21, -29, 1, -25, -23, 3, -15, 13, 25, -17, -1
-4, 6, 2, -9, -2, -1, -7, 2, 10, -15, 2
4, -4, 13, 8, -13, 6, 10, -4, 2, 4, 3
2, -1, 7, -7, -4, 5, 4, 5, 4, -6, 2
=>
21, -29, 1, -25, -23, 3, -15, 13, 25, -17, -1
4, -4, 13, 8, -13, 6, 10, -4, 2, 4, 3
2, -1, 7, -7, -4, 5, 4, 5, 4, -6, 2
-4, 6, 2, -9, -2, -1, -7, 2, 10, -15, 2

1, 20, 4, -10, 2, 2
26, 19, -3, -39, 1, -6
=>
26, 19, -3, -39, 1, -6
1, 20, 4, -10, 2, 2

16, 34, -30, 16, 10, 37, 16, -23, -23, 17, 0, -9
33, 30, 0, 23, -7, 16, 14, -36, -15, 33, -4, -19
=>
33, 30, 0, 23, -7, 16, 14, -36, -15, 33, -4, -19
16, 34, -30, 16, 10, 37, 16, -23, -23, 17, 0, -9

7, 3, 16, -21, 9, 2, 5, 1, 12, 6, 14, 0
-2, 4, -3, 19, -9, -6, 0, 11, -22, 4, 0, 19
-35, 5, 21, -13, 13, 13, -3, -2, 29, -12, 15, 2
8, -21, -11, -21, 5, 9, 0, -1, 16, -12, 1, 1
=>
8, -21, -11, -21, 5, 9, 0, -1, 16, -12, 1, 1
7, 3, 16, -21, 9, 2, 5, 1, 12, 6, 14, 0
-2, 4, -3, 19, -9, -6, 0, 11, -22, 4, 0, 19
-35, 5, 21, -13, 13, 13, -3, -2, 29, -12, 15, 2

-7, 10, -14, 30
16, 6, 18, -16
=>
16, 6, 18, -16
-7, 10, -14, 30

-34, 12, -17, 40
-13, 6, -2, 13
=>
-13, 6, -2, 13
-34, 12, -17, 40
---
27, -1, -14, -5, -26
15, -19, 16, -39, 6
21, -6, 0, 10, -36
=>
-1, -14
-19, 16

-28, -14, 7, -30, -36
18, -10, 13, 20, 12
=>
-14, 7
-10, 13

-23, -20, 2
13, 30, -21
-2, -6, -3
=>
-20, 2
30, -21

1, -21, -10, -28, -25
-6, -3, 2, -25, -23
15, -35, -4, 30, 3
-18, 23, -24, -18, 34
13, -23, -4, -35, 18
=>
-21, -10
-3, 2

9, -28, -26, 13
-8, 27, 28, -12
21, -28, -22, 3
14, -14, -33, -19
12, 18, 18, -28
=>
-28, -26
27, 28

32, 7, -23, -2, -5
6, 1, -14, -1, 1
24, -33, 5, 16, 25
-23, 1, 0, -6, -14
=>
7, -23
1, -14

1, 6, 38, 11, -11
3, 7, 41, 8, -13
3, -4, -7, -10, 5
=>
6, 38
7, 41
---
13, -10, 33
12, 16, -23
-20, 3, 5
18, 5, -1
15, 0, 30
=>
13, 16, 5

17, -19, -2
-11, -24, -19
19, -29, -9
=>
17, -24, -9

-7, -40, -33
38, -35, 32
=>
-7, -35

-15, -7, -8, -14, 14
25, -6, -39, 7, 6
21, 14, -8, 25, 40
17, 9, -11, 16, 9
=>
-15, -6, -8, 16

8, -5, -3, -3
-36, -6, 11, -2
34, 10, -10, 3
=>
8, -6, -10

11, 19, -27
-35, -34, -4
-14, -15, -37
-26, -28, 19
-33, -33, -5
=>
11, -34, -37

40, -6
35, -6
37, -9
-16, -6
14, -5
=>
40, -6
